Here is a tiny trained network, its code and every weight. The questions are about switching its units off for an input and a target symbol, where a switched-off unit gives its printed mean instead of its output.

import numpy as np


def w(rows, s, z=0):
    codes = np.array(rows[::2]) - 128.0
    scale = np.full(codes.shape[1], s)
    scale[-1] = z or s
    return codes * scale


def f(y):
    return y / 2 * (1 + np.tanh(0.7978845608 * (y + 0.044715 * y**3)))


def softmax(a):
    e = np.exp(a - a.max(-1, keepdims=True))
    return e / e.sum(-1, keepdims=True)


def log_softmax(a):
    a = a - a.max(-1, keepdims=True)
    return a - np.log(np.exp(a).sum(-1, keepdims=True))


def net(x, mask):
    ids = ['βγδζμξσ'.index(c) for c in x.split()]
    T = len(ids)
    res = E[ids] + P[:T]
    u = 0
    for l in range(3):
        r = res
        for j in range(2):
            rows = slice(2 * j, 2 * j + 2)
            q, k, v = (r @ M[l][rows].T for M in (Q, K, V))
            z = softmax(np.where(np.tri(T) > 0, q @ k.T / 2**0.5, -1e9)) @ v
            o = O[l][rows]
            res = res + np.where(mask[u + j], z, o[:, -1]) @ o[:, :-1]
        u += 2
        y = f(res @ A[l][:, :-1].T + A[l][:, -1])
        res = res + np.where(mask[u : u + 4], y, B[l][:, -1]) @ B[l][:, :-1]
        u += 4
    return log_softmax(res[-1] @ U[:, :-1].T + U[:, -1])


Q, K, V, O, A, B = {}, {}, {}, {}, {}, {}
E = w([
[140,143,243,214,84],'β',
[78,216,79,117,63],'γ',
[46,103,208,187,54],'δ',
[233,63,224,117,111],'ζ',
[218,106,150,51,198],'μ',
[215,172,103,207,202],'ξ',
[115,254,163,45,198],'σ',
],0.0084)
P = w([
[137,93,61,80,1],'0',
[142,104,64,84,21],'1',
[140,110,70,91,43],'2',
[138,117,88,97,66],'3',
[141,123,96,98,89],'4',
[137,134,109,112,104],'5',
[137,137,121,112,124],'6',
[139,147,132,120,140],'7',
[143,153,142,128,160],'8',
[146,161,151,139,177],'9',
[145,169,163,142,193],'10',
[140,176,174,155,206],'11',
[144,184,185,163,222],'12',
],0.0069)
Q[0] = w([
[210,93,53,181,123],'L0H1',
[40,189,152,204,123],'L0H1',
[3,73,52,211,125],'L0H2',
[94,85,202,191,113],'L0H2',
],0.022)
K[0] = w([
[197,45,188,116,135],'L0H1',
[65,150,145,110,121],'L0H1',
[104,84,67,115,2],'L0H2',
[83,57,170,139,141],'L0H2',
],0.029)
V[0] = w([
[124,134,142,122,132],'L0H1',
[141,149,132,108,130],'L0H1',
[254,95,155,227,76],'L0H2',
[207,206,17,213,243],'L0H2',
],0.0083)
O[0] = w([
[128,126,131,136,132,125],'L0H1',
[122,142,120,131,133,148],'L0H1',
[67,106,183,2,104,254],'L0H2',
[124,62,32,70,1,214],'L0H2',
],0.007,0.0038)
A[0] = w([
[158,43,31,181,39,155],'L0N1',
[88,134,135,202,123,59],'L0N2',
[117,90,111,170,255,5],'L0N3',
[62,25,13,189,49,3],'L0N4',
],0.012,0.0037)
B[0] = w([
[5,89,63,142,254,253],'L0N1',
[112,118,160,7,87,120],'L0N2',
[154,144,124,33,214,117],'L0N3',
[217,193,250,153,90,190],'L0N4',
],0.0089,0.007)
Q[1] = w([
[4,161,161,56,179],'L1H1',
[133,186,117,116,120],'L1H1',
[31,71,138,65,95],'L1H2',
[223,85,106,41,127],'L1H2',
],0.034)
K[1] = w([
[24,151,187,203,37],'L1H1',
[141,83,138,95,84],'L1H1',
[75,125,140,35,67],'L1H2',
[253,50,92,71,166],'L1H2',
],0.031)
V[1] = w([
[104,150,144,173,134],'L1H1',
[130,126,126,127,143],'L1H1',
[148,254,121,26,193],'L1H2',
[120,142,129,132,106],'L1H2',
],0.0099)
O[1] = w([
[83,131,187,20,124,236],'L1H1',
[133,117,125,108,119,133],'L1H1',
[172,140,24,204,4,247],'L1H2',
[146,172,127,154,130,100],'L1H2',
],0.0037,0.0015)
A[1] = w([
[48,90,203,241,23,4],'L1N1',
[66,209,111,188,6,188],'L1N2',
[160,142,124,223,171,92],'L1N3',
[64,243,88,160,170,164],'L1N4',
],0.014,0.0038)
B[1] = w([
[89,150,169,223,124,153],'L1N1',
[96,249,104,98,131,221],'L1N2',
[102,148,163,108,144,152],'L1N3',
[116,86,109,97,75,253],'L1N4',
],0.018,0.006)
Q[2] = w([
[96,174,133,74,180],'L2H1',
[133,255,80,162,90],'L2H1',
[111,185,73,207,179],'L2H2',
[97,168,102,161,180],'L2H2',
],0.036)
K[2] = w([
[155,140,96,113,206],'L2H1',
[50,254,116,83,136],'L2H1',
[182,231,166,77,155],'L2H2',
[174,248,104,91,123],'L2H2',
],0.035)
V[2] = w([
[85,224,97,100,90],'L2H1',
[128,241,126,186,118],'L2H1',
[144,194,93,144,91],'L2H2',
[84,4,157,146,141],'L2H2',
],0.0037)
O[2] = w([
[105,78,248,191,5,255],'L2H1',
[63,87,194,208,43,182],'L2H1',
[133,158,110,120,175,196],'L2H2',
[127,48,213,106,55,39],'L2H2',
],0.0031,0.0053)
A[2] = w([
[166,80,93,115,124,252],'L2N1',
[232,128,172,122,143,61],'L2N2',
[255,96,84,227,81,50],'L2N3',
[158,105,83,179,197,104],'L2N4',
],0.021,0.0041)
B[2] = w([
[116,126,165,113,174,254],'L2N1',
[171,118,129,137,61,213],'L2N2',
[254,252,111,127,232,143],'L2N3',
[144,95,40,198,96,156],'L2N4',
],0.02,0.0091)
U = w([
[117,130,187,254,150,89],'β',
[126,172,53,84,73,89],'γ',
[150,102,110,145,130,22],'δ',
[220,43,142,130,13,176],'ζ',
[199,139,105,147,163,59],'μ',
[100,57,121,80,227,252],'ξ',
[157,72,55,189,122,95],'σ',
],0.0036,0.0044)

Each question gives the input, a string of symbols that net reads in full, and the target symbol t.
The units are the heads (2 rows each of Q, K, V and O) and the neurons (one row each of A and B). Each row of codes is followed by its name. A weight is (code - 128) times the scale printed after its matrix; where a second scale follows, it is the last column's (O, A, B and U).
mask holds one flag per unit, layer by layer, with each layer's heads first. A switched-off unit (its flag False) gives its mean, the last column of its rows in O or B, instead of its output. The means were averaged over made-up inputs and are rounded, as every weight is.
A unit's drop is (log p(t) with every unit on - log p(t) with that unit switched off) / (log p(t) with every unit on - log p(t) with every unit switched off).
The circuit of an input: a set's keep is (log p(t) with only the set's units on - log p(t) with every unit switched off) / (log p(t) with every unit on - log p(t) with every unit switched off). Starting from the 12 units with the biggest drops (on a tie, the unit counted first), units are removed one at a time, each time the one whose removal leaves the highest keep (on an exact tie, the one counted first), for as long as the keep stays at least 0.8.
circuit, biggest first: the units of the circuit, biggest drop first
most important unit: the unit with the biggest drop
top k neurons: the k neurons with the biggest drops, biggest first
top k neurons in layer l: the k neurons of layer l with the biggest drops, biggest first
heads that matter: for each layer, one digit per head in row order, 1 if its drop is at least 0.15 and else 0, layers parted by /
input μ β ζ γ γ ζ β ξ ζ β δ, target β: circuit, biggest first => [L1N1]
input ξ ξ ζ ζ ξ γ ζ σ ξ ξ μ ξ σ, target ζ: circuit, biggest first => [L1N2, L2H1, L0N1]
input ζ ζ ζ δ ζ β, target β: top 2 neurons in layer 1 => [L1N1, L1N4]
input ζ ξ σ, target γ: circuit, biggest first => [L1N2, L1H2, L0N1, L0H2]
input ξ ξ δ ζ μ σ ξ ξ ξ μ ξ ζ, target ξ: heads that matter => 01 / 00 / 00
input ξ δ μ ζ ζ, target μ: heads that matter => 01 / 10 / 00
input ξ β ξ μ, target ξ: top 2 neurons => [L1N2, L2N1]
input ζ ξ ζ ζ ζ ζ ζ σ ζ, target σ: heads that matter => 01 / 00 / 01
input ξ β γ ζ μ ζ ξ, target ξ: top 2 neurons => [L0N1, L1N4]
input ζ σ ζ β ξ ζ ζ ζ ζ ζ μ μ, target μ: circuit, biggest first => [L0N1, L2N3, L1N2, L1H2]
input ξ γ β δ σ ζ ζ γ σ μ, target σ: circuit, biggest first => [L0H2, L2N4, L1N2, L2H2]
input ζ ζ γ ξ ζ γ ζ ζ ζ δ γ ζ, target ζ: heads that matter => 00 / 00 / 00
input ζ ξ μ, target ξ: circuit, biggest first => [L1N2, L2N1, L2N2, L2H1]
input ξ ξ σ σ ζ μ, target σ: heads that matter => 01 / 00 / 01
input ζ β ζ ζ ζ γ σ ξ ζ ζ ζ ζ σ, target ζ: most important unit => L0N1
input γ ζ ζ ζ ζ σ ξ ζ ζ ξ β ζ γ, target γ: top 2 neurons => [L1N2, L0N1]
input ζ μ ζ, target μ: heads that matter => 01 / 00 / 00
input β ξ γ ζ, target ξ: top 2 neurons in layer 2 => [L2N2, L2N1]
input ζ ζ β ζ ζ ζ γ δ δ ζ ζ β, target β: top 2 neurons => [L0N1, L1N1]
input ζ σ ζ, target σ: most important unit => L2N4
input ζ δ ζ ζ ζ γ ξ σ ξ ξ β ζ γ, target γ: heads that matter => 01 / 00 / 00
input ζ μ δ, target β: top 2 neurons => [L1N1, L0N1]
